a = [120 153 137 108 120 147 125 144 113]
a[0]: 120
a[8]: 113
a[7]: 144
a[-3]: 125

M =
133  139  138  116  144  126  111  125  126  127  140  129  133  126
134  122  126  149  135  124  152  128  138  121  135  116  126  122
124  119  116  144  117  134  155  123  139  130  119  123  124  136
119  114  116  142  114  136  151  118  137  133  116  129  126  135
125  119  121  142  119  129  143  130  134  131  121  124  124  130
115  123  125  119  113  133  117  122  123  138  113  141  131  134
127  131  131  113  132  130  112  126  122  127  129  136  130  129
136  134  134  123  139  120  118  135  123  122  138  122  128  120
122  129  127  131  127  137  136  115  138  135  124  134  131  137
129  117  119  143  123  126  151  131  132  119  126  120  123  124
144  138  139  129  149  118  120  140  125  120  148  120  129  118
M[-11][0] = 133
M[-5][9] = 127
M[-8][-2] = 126
M[8][-7] = 115
M[-4] = [136, 134, 134, 123, 139, 120, 118, 135, 123, 122, 138, 122, 128, 120]
M[1][12] = 126
M[10] = [144, 138, 139, 129, 149, 118, 120, 140, 125, 120, 148, 120, 129, 118]
M[2] = [124, 119, 116, 144, 117, 134, 155, 123, 139, 130, 119, 123, 124, 136]
M[4] = [125, 119, 121, 142, 119, 129, 143, 130, 134, 131, 121, 124, 124, 130]
M[-7][-12] = 121
M[-9][-12] = 116
M[-5] = [127, 131, 131, 113, 132, 130, 112, 126, 122, 127, 129, 136, 130, 129]
M[-1][4] = 149
M[:, -13] = [139, 122, 119, 114, 119, 123, 131, 134, 129, 117, 138]
M[:, -10] = [144, 135, 117, 114, 119, 113, 132, 139, 127, 123, 149]
M[-3][-4] = 124
M[:, -8] = [111, 152, 155, 151, 143, 117, 112, 118, 136, 151, 120]
M[-2] = [129, 117, 119, 143, 123, 126, 151, 131, 132, 119, 126, 120, 123, 124]
M[-2][3] = 143
M[-5][6] = 112
M[3][-9] = 136
M[-11] = [133, 139, 138, 116, 144, 126, 111, 125, 126, 127, 140, 129, 133, 126]
M[-6][-10] = 113
M[-4][-8] = 118
M[-9][4] = 117
M[-3][-5] = 135
M[-11][9] = 127
M[4][13] = 130
M[-9][1] = 119
M[2][-8] = 155
M[-7][1] = 119
M[-2][-14] = 129
M[9][-7] = 131
M[-8][-3] = 129
M[10][3] = 129

grid =
[[115 123 128 120 136 126 151 126]
 [137 112 141 130 131 119 124 133]
 [108 130 122 126 143 121 136 129]
 [135 136 119 112 128 133 143 131]
 [137 112 148 130 135 119 124 130]
 [111 130 122 123 140 125 139 128]
 [134 132 130 116 136 141 108 128]
 [110 126 128 123 138 126 146 130]
 [120 120 115 129 114 126 121 126]
 [141 118 137 135 133 117 130 135]
 [110 126 111 130 129 122 122 129]
 [120 119 112 133 114 125 120 124]]
grid[-12][0] => 115
grid[-10][5] => 121
grid[-12][1] => 123
grid[8][-2] => 121
grid[:, -1] => [126, 133, 129, 131, 130, 128, 128, 130, 126, 135, 129, 124]
grid[3][-3] => 133
grid[:, 2] => [128, 141, 122, 119, 148, 122, 130, 128, 115, 137, 111, 112]
grid[7][4] => 138
grid[:, 4] => [136, 131, 143, 128, 135, 140, 136, 138, 114, 133, 129, 114]
grid[-1] => [120, 119, 112, 133, 114, 125, 120, 124]
grid[7][2] => 128
grid[-4][-7] => 120
grid[-9][-4] => 128
grid[-2][-8] => 110
grid[-8] => [137, 112, 148, 130, 135, 119, 124, 130]
grid[10] => [110, 126, 111, 130, 129, 122, 122, 129]
grid[2][7] => 129
grid[6][1] => 132
grid[:, 6] => [151, 124, 136, 143, 124, 139, 108, 146, 121, 130, 122, 120]
grid[-7] => [111, 130, 122, 123, 140, 125, 139, 128]
grid[-6][0] => 134
grid[10][-3] => 122
grid[-7][-3] => 125
grid[1][-1] => 133
grid[-3][-4] => 133
grid[3][-8] => 135
grid[-6][-5] => 116
grid[-10][1] => 130
grid[:, 0] => [115, 137, 108, 135, 137, 111, 134, 110, 120, 141, 110, 120]
grid[5][-4] => 140
grid[1][2] => 141
grid[9][-3] => 117
